Below are the code and all the weights of a small trained network. Each question names an input and a class and asks about switching units off, where a switched-off unit gives its printed mean instead of its output.

import numpy as np


def w(rows, s, z=0):
    codes = np.array(rows[::2]) - 128.0
    scale = np.full(codes.shape[1], s)
    scale[-1] = z or s
    return codes * scale


def f(y):
    return np.maximum(y, 0)


def log_softmax(a):
    a = a - a.max(-1, keepdims=True)
    return a - np.log(np.exp(a).sum(-1, keepdims=True))


def net(x, mask):
    res = np.array(x, float).reshape(1, 5) / 4 @ E
    y = f(res @ A[0][:, :-1].T + A[0][:, -1])
    res = res + np.where(mask, y, B[0][:, -1]) @ B[0][:, :-1]
    return log_softmax(res[-1] @ U[:, :-1].T + U[:, -1])


A, B = {}, {}
E = w([
[2,170,243,175,143,133,137],'x0',
[88,61,203,233,102,245,193],'x1',
[55,206,105,63,71,136,9],'x2',
[126,250,90,157,73,114,173],'x3',
[113,55,73,156,173,40,121],'x4',
],0.0097)
A[0] = w([
[101,75,150,192,202,158,128,204],'N0',
[145,132,192,203,155,186,249,208],'N1',
[141,137,196,236,118,146,244,152],'N2',
[136,100,170,175,161,161,174,155],'N3',
[56,160,142,113,92,150,140,113],'N4',
[47,125,182,90,72,155,138,224],'N5',
[224,179,107,166,136,71,206,242],'N6',
[86,206,139,74,55,113,86,253],'N7',
[248,124,80,37,147,143,92,191],'N8',
[2,58,216,135,151,100,78,184],'N9',
[93,196,200,123,112,168,76,150],'N10',
[214,73,166,102,126,155,166,119],'N11',
[108,153,141,143,127,138,205,191],'N12',
[183,72,84,108,146,148,141,193],'N13',
[150,48,117,136,172,105,131,195],'N14',
[200,134,83,129,84,156,191,169],'N15',
],0.009,0.0033)
B[0] = w([
[79,110,195,98,128,79,179,211],'N0',
[172,128,198,174,77,103,209,246],'N1',
[178,131,182,194,61,82,220,238],'N2',
[151,161,188,104,163,33,216,200],'N3',
[114,169,132,156,140,159,92,186],'N4',
[78,179,238,116,160,161,124,216],'N5',
[176,99,69,150,107,139,106,206],'N6',
[47,178,11,110,95,183,113,246],'N7',
[164,143,137,34,88,125,110,246],'N8',
[10,135,146,43,168,136,137,247],'N9',
[50,190,109,165,172,204,88,216],'N10',
[190,160,237,127,181,226,83,184],'N11',
[139,126,144,187,76,190,147,177],'N12',
[182,89,145,89,143,120,82,194],'N13',
[94,24,168,137,253,153,89,197],'N14',
[198,119,101,136,97,135,102,187],'N15',
],0.0073,0.013)
U = w([
[163,123,163,107,159,203,78,41],'0',
[173,133,124,249,103,132,158,144],'1',
[47,231,119,179,136,236,83,107],'2',
[83,156,167,153,131,106,192,8],'3',
[131,161,21,77,78,68,132,251],'4',
[70,52,97,140,201,77,81,226],'5',
],0.011,0.0013)

Each question gives the input, the list of numbers given to net, and the class t.
The units are the neurons (one row each of A and B). Each row of codes is followed by its name. A weight is (code - 128) times the scale printed after its matrix; where a second scale follows, it is the last column's (A, B and U).
mask holds one flag per neuron, in row order. A switched-off neuron (its flag False) gives its mean, the last column of its row in B, instead of its output. The means were averaged over made-up inputs and are rounded, as every weight is.
A unit's drop is (log p(t) with every unit on - log p(t) with that unit switched off) / (log p(t) with every unit on - log p(t) with every unit switched off).
The circuit of an input: a set's keep is (log p(t) with only the set's units on - log p(t) with every unit switched off) / (log p(t) with every unit on - log p(t) with every unit switched off). Starting from the 12 units with the biggest drops (on a tie, the unit counted first), units are removed one at a time, each time the one whose removal leaves the highest keep (on an exact tie, the one counted first), for as long as the keep stays at least 0.8.
units of the circuit, in order: the units of the circuit, biggest drop first
top k neurons: the k neurons with the biggest drops, biggest first
drop of u: that unit's drop, to one decimal
input [0,4,-1,-1,-4], class 3: units of the circuit, in order : (N3)
input [-6,5,3,7,8], class 4: units of the circuit, in order : (N11 N5)
input [4,-5,-8,-1,3], class 1: units of the circuit, in order : (N6 N9)
input [-2,5,-4,-3,-1], class 1: units of the circuit, in order : (N9 N2)
input [-8,8,-5,-5,-4], class 1: top 2 neurons : (N2 N1)
input [-8,-1,-8,2,-3], class 0: top 3 neurons : (N11 N8 N13)
input [-1,3,8,-5,6], class 5: top 2 neurons : (N10 N11)
input [-4,-6,-6,1,-4], class 0: top 2 neurons : (N11 N7)
input [-6,2,1,3,0], class 4: top 3 neurons : (N5 N14 N10)
input [8,-7,-5,-3,1], class 5: drop of N2 : 0.2
input [0,-2,-3,6,6], class 1: drop of N1 : -0.1
input [-7,-5,-8,2,2], class 0: drop of N11 : 0.2
